Here is a tiny trained network, its code and every weight. The questions are about switching its units off for an input and a class, where a switched-off unit gives its printed mean instead of its output.

import numpy as np


def w(rows, s, z=0):
    codes = np.array(rows[::2]) - 128.0
    scale = np.full(codes.shape[1], s)
    scale[-1] = z or s
    return codes * scale


def f(y):
    return y / 2 * (1 + np.tanh(0.7978845608 * (y + 0.044715 * y**3)))


def log_softmax(a):
    a = a - a.max(-1, keepdims=True)
    return a - np.log(np.exp(a).sum(-1, keepdims=True))


def net(x, mask):
    res = np.array(x, float).reshape(1, 7) / 4 @ E
    y = f(res @ A[0][:, :-1].T + A[0][:, -1])
    res = res + np.where(mask, y, B[0][:, -1]) @ B[0][:, :-1]
    return log_softmax(res[-1] @ U[:, :-1].T + U[:, -1])


A, B = {}, {}
E = w([
[108,31,145,253,142,136,175,194],'x0',
[48,148,85,56,170,193,181,28],'x1',
[138,124,152,201,200,97,122,131],'x2',
[201,59,220,114,77,98,93,76],'x3',
[61,211,215,104,88,53,219,251],'x4',
[117,160,52,135,227,154,96,104],'x5',
[167,122,137,92,246,51,125,11],'x6',
],0.0077)
A[0] = w([
[114,34,185,150,41,174,67,95,122],'N1',
[85,228,249,113,76,132,125,112,167],'N2',
[168,149,168,148,72,20,171,117,130],'N3',
[189,168,94,134,97,164,109,71,77],'N4',
[197,125,111,177,92,122,43,254,253],'N5',
[97,68,167,235,250,96,187,130,176],'N6',
[189,248,91,40,250,176,28,101,117],'N7',
],0.0068,0.0051)
B[0] = w([
[152,3,113,177,87,171,67,51,194],'N1',
[98,67,140,23,201,172,133,154,208],'N2',
[180,115,173,29,104,125,222,124,185],'N3',
[136,123,170,151,92,116,105,28,158],'N4',
[114,104,55,161,153,51,122,227,242],'N5',
[194,107,138,177,241,86,1,136,233],'N6',
[157,65,37,85,117,160,148,22,254],'N7',
],0.0081,0.009)
U = w([
[197,94,133,17,40,65,180,128,149],'0',
[106,216,199,181,119,118,113,56,3],'1',
[145,122,83,58,188,176,91,1,155],'2',
[111,167,94,170,112,194,101,146,20],'3',
[180,75,143,205,230,36,35,103,234],'4',
[119,51,110,120,87,221,135,108,129],'5',
[45,181,196,48,180,124,183,161,142],'6',
],0.008,0.0043)

Each question gives the input, the list of numbers given to net, and the class t.
The units are the neurons (one row each of A and B). Each row of codes is followed by its name. A weight is (code - 128) times the scale printed after its matrix; where a second scale follows, it is the last column's (A, B and U).
mask holds one flag per neuron, in row order. A switched-off neuron (its flag False) gives its mean, the last column of its row in B, instead of its output. The means were averaged over made-up inputs and are rounded, as every weight is.
A unit's drop is (log p(t) with every unit on - log p(t) with that unit switched off) / (log p(t) with every unit on - log p(t) with every unit switched off).
The circuit of an input: a set's keep is (log p(t) with only the set's units on - log p(t) with every unit switched off) / (log p(t) with every unit on - log p(t) with every unit switched off). Starting from all 7 units, units are removed one at a time, each time the one whose removal leaves the highest keep (on an exact tie, the one counted first), for as long as the keep stays at least 0.8.
circuit, biggest first: the units of the circuit, biggest drop first
k most important neurons: the k neurons with the biggest drops, biggest first
drop of u: that unit's drop, to one decimal
input [8,4,5,-6,3,-8,-7], class 4: circuit, biggest first : [N6]
input [-4,-6,0,4,1,3,7], class 2: 2 most important neurons : [N7 N5]
input [-6,5,2,3,4,-5,5], class 6: circuit, biggest first : [N1 N2]
input [-1,5,-2,8,7,3,-2], class 6: circuit, biggest first : [N7 N2]
input [6,8,-4,3,-2,-2,8], class 4: circuit, biggest first : [N6 N7]
input [-6,-4,-7,6,-6,3,-8], class 4: 2 most important neurons : [N5 N3]
input [-4,-5,-2,3,-4,-3,5], class 0: 3 most important neurons : [N6 N3 N2]
input [-4,-6,-1,-3,2,2,4], class 0: 2 most important neurons : [N6 N1]
input [-6,8,-3,7,8,-5,-2], class 6: 2 most important neurons : [N2 N7]
input [-3,-1,-5,0,4,-1,0], class 6: circuit, biggest first : [N7 N1]
input [4,5,5,-3,3,1,-5], class 4: 2 most important neurons : [N6 N3]
input [0,0,-1,5,6,2,-8], class 6: 2 most important neurons : [N7 N2]
input [1,-5,-6,-4,-5,8,-7], class 3: drop of N1 : 0.1
input [1,-4,5,8,3,-7,1], class 0: circuit, biggest first : [N3]
input [7,1,0,-2,3,1,-5], class 4: drop of N6 : 0.2
input [-4,3,2,2,3,0,-6], class 6: drop of N7 : 0.3
